Below are the code and all the weights of a small trained network. Each question names an input and a class and asks about switching units off, where a switched-off unit gives its printed mean instead of its output.

import numpy as np


def w(rows, s, z=0):
    codes = np.array(rows[::2]) - 128.0
    scale = np.full(codes.shape[1], s)
    scale[-1] = z or s
    return codes * scale


def norm(h):
    return h / np.sqrt((h * h).mean(-1, keepdims=True) + 1e-5)


def f(y):
    return np.maximum(y, 0)


def log_softmax(a):
    a = a - a.max(-1, keepdims=True)
    return a - np.log(np.exp(a).sum(-1, keepdims=True))


def net(x, mask):
    res = np.array(x, float).reshape(1, 5) / 4 @ E
    u = 0
    for l in range(3):
        y = f(norm(res) @ A[l][:, :-1].T + A[l][:, -1])
        res = res + np.where(mask[u : u + 8], y, B[l][:, -1]) @ B[l][:, :-1]
        u += 8
    return log_softmax(norm(res)[-1] @ U[:, :-1].T + U[:, -1])


A, B = {}, {}
E = w([
[74,54,94,103,181,74],'x0',
[129,127,128,130,129,127],'x1',
[160,139,172,151,255,182],'x2',
[226,29,55,143,100,225],'x3',
[155,54,213,165,102,88],'x4',
],0.014)
A[0] = w([
[178,92,129,134,194,196,163],'L0N0',
[92,17,44,121,177,101,1],'L0N1',
[131,157,3,115,136,171,52],'L0N2',
[170,36,181,139,90,129,58],'L0N3',
[153,150,141,137,81,151,36],'L0N4',
[102,144,119,118,85,91,95],'L0N5',
[193,174,151,145,57,210,12],'L0N6',
[142,83,56,126,34,139,230],'L0N7',
],0.037,0.0073)
B[0] = w([
[120,100,55,202,176,106,226],'L0N0',
[229,185,146,25,108,120,219],'L0N1',
[102,97,215,128,81,206,207],'L0N2',
[93,96,206,123,81,206,221],'L0N3',
[176,130,150,93,123,97,165],'L0N4',
[78,142,113,148,101,58,179],'L0N5',
[205,178,140,27,110,129,216],'L0N6',
[86,108,1,189,100,77,253],'L0N7',
],0.05,0.024)
A[1] = w([
[152,139,145,58,131,126,117],'L1N0',
[136,97,72,143,99,139,3],'L1N1',
[91,104,178,120,88,188,17],'L1N2',
[92,182,189,136,177,89,84],'L1N3',
[161,121,154,164,253,157,110],'L1N4',
[178,161,147,152,125,161,88],'L1N5',
[90,129,146,88,91,188,97],'L1N6',
[105,82,195,133,97,154,74],'L1N7',
],0.048,0.0067)
B[1] = w([
[166,191,168,96,100,103,242],'L1N0',
[101,125,151,139,254,137,250],'L1N1',
[135,150,207,215,103,156,231],'L1N2',
[86,170,116,81,228,218,210],'L1N3',
[100,110,23,163,4,30,212],'L1N4',
[68,86,136,76,84,120,192],'L1N5',
[142,140,219,198,132,121,246],'L1N6',
[90,151,192,175,84,184,216],'L1N7',
],0.043,0.017)
A[2] = w([
[101,142,170,110,150,98,114],'L2N0',
[79,57,79,132,149,97,51],'L2N1',
[161,29,120,156,158,154,82],'L2N2',
[115,172,119,113,177,180,77],'L2N3',
[208,77,61,140,150,190,114],'L2N4',
[92,85,93,117,233,199,38],'L2N5',
[123,103,115,120,151,97,116],'L2N6',
[178,123,161,2,133,97,2],'L2N7',
],0.044,0.007)
B[2] = w([
[162,95,75,97,103,191,177],'L2N0',
[179,129,82,213,122,98,233],'L2N1',
[68,132,109,32,160,198,179],'L2N2',
[118,14,128,108,173,155,193],'L2N3',
[67,140,187,65,215,126,206],'L2N4',
[164,134,116,175,227,160,222],'L2N5',
[120,111,156,138,111,152,160],'L2N6',
[253,232,105,136,123,115,252],'L2N7',
],0.05,0.018)
U = w([
[237,181,129,10,93,81,95],'0',
[159,126,105,180,131,126,248],'1',
[73,89,14,199,66,52,90],'2',
[117,98,74,125,219,202,84],'3',
[95,101,209,187,45,190,77],'4',
],0.013,0.016)

Each question gives the input, the list of numbers given to net, and the class t.
The units are the neurons (one row each of A and B). Each row of codes is followed by its name. A weight is (code - 128) times the scale printed after its matrix; where a second scale follows, it is the last column's (A, B and U).
mask holds one flag per neuron, layer by layer. A switched-off neuron (its flag False) gives its mean, the last column of its row in B, instead of its output. The means were averaged over made-up inputs and are rounded, as every weight is.
A unit's drop is (log p(t) with every unit on - log p(t) with that unit switched off) / (log p(t) with every unit on - log p(t) with every unit switched off).
The circuit of an input: a set's keep is (log p(t) with only the set's units on - log p(t) with every unit switched off) / (log p(t) with every unit on - log p(t) with every unit switched off). Starting from the 12 units with the biggest drops (on a tie, the unit counted first), units are removed one at a time, each time the one whose removal leaves the highest keep (on an exact tie, the one counted first), for as long as the keep stays at least 0.8.
circuit, biggest first: the units of the circuit, biggest drop first
k most important neurons: the k neurons with the biggest drops, biggest first
k most important neurons of layer l: the k neurons of layer l with the biggest drops, biggest first
input [5,7,5,7,-8], class 4: circuit, biggest first -> [L0N2]
input [-1,-3,8,5,-2], class 2: circuit, biggest first -> [L0N0; L1N4; L0N7]
input [7,3,-7,-6,0], class 0: 3 most important neurons of layer 0 -> [L0N0; L0N7; L0N1]
input [-6,-6,-8,-2,-6], class 2: circuit, biggest first -> [L0N7; L2N7]
input [1,3,1,-8,2], class 3: circuit, biggest first -> [L0N1; L0N3; L0N7; L1N3]
input [3,-5,-7,8,-6], class 3: 4 most important neurons of layer 1 -> [L1N1; L1N4; L1N0; L1N5]
input [-4,-6,7,-8,-3], class 3: circuit, biggest first -> [L1N3; L0N1; L0N3; L0N7]
input [2,-5,1,-7,8], class 4: 2 most important neurons -> [L0N7; L0N0]
input [-6,2,8,8,2], class 2: 2 most important neurons of layer 0 -> [L0N0; L0N1]
input [8,-4,-7,-3,-6], class 0: 3 most important neurons -> [L0N1; L0N0; L0N3]
input [-8,5,-6,3,8], class 0: 3 most important neurons -> [L0N6; L0N4; L0N2]
input [-4,-2,1,-5,-5], class 3: 2 most important neurons of layer 1 -> [L1N3; L1N4]
input [-1,4,-8,8,-8], class 2: 4 most important neurons -> [L0N7; L0N3; L1N3; L0N0]
input [7,-6,-6,4,-2], class 0: circuit, biggest first -> [L0N1]
input [7,3,-1,-5,8], class 4: 2 most important neurons -> [L0N6; L0N7]
input [4,-5,-1,-6,3], class 3: 4 most important neurons -> [L0N1; L0N7; L0N3; L0N6]
input [-7,-2,7,-7,-3], class 0: 2 most important neurons -> [L0N7; L0N0]
input [-3,-1,1,-7,6], class 3: 4 most important neurons -> [L0N1; L0N3; L0N6; L0N2]
input [-5,4,7,2,3], class 2: 3 most important neurons of layer 0 -> [L0N0; L0N1; L0N7]
input [8,0,1,-3,-6], class 0: 2 most important neurons -> [L0N1; L0N3]
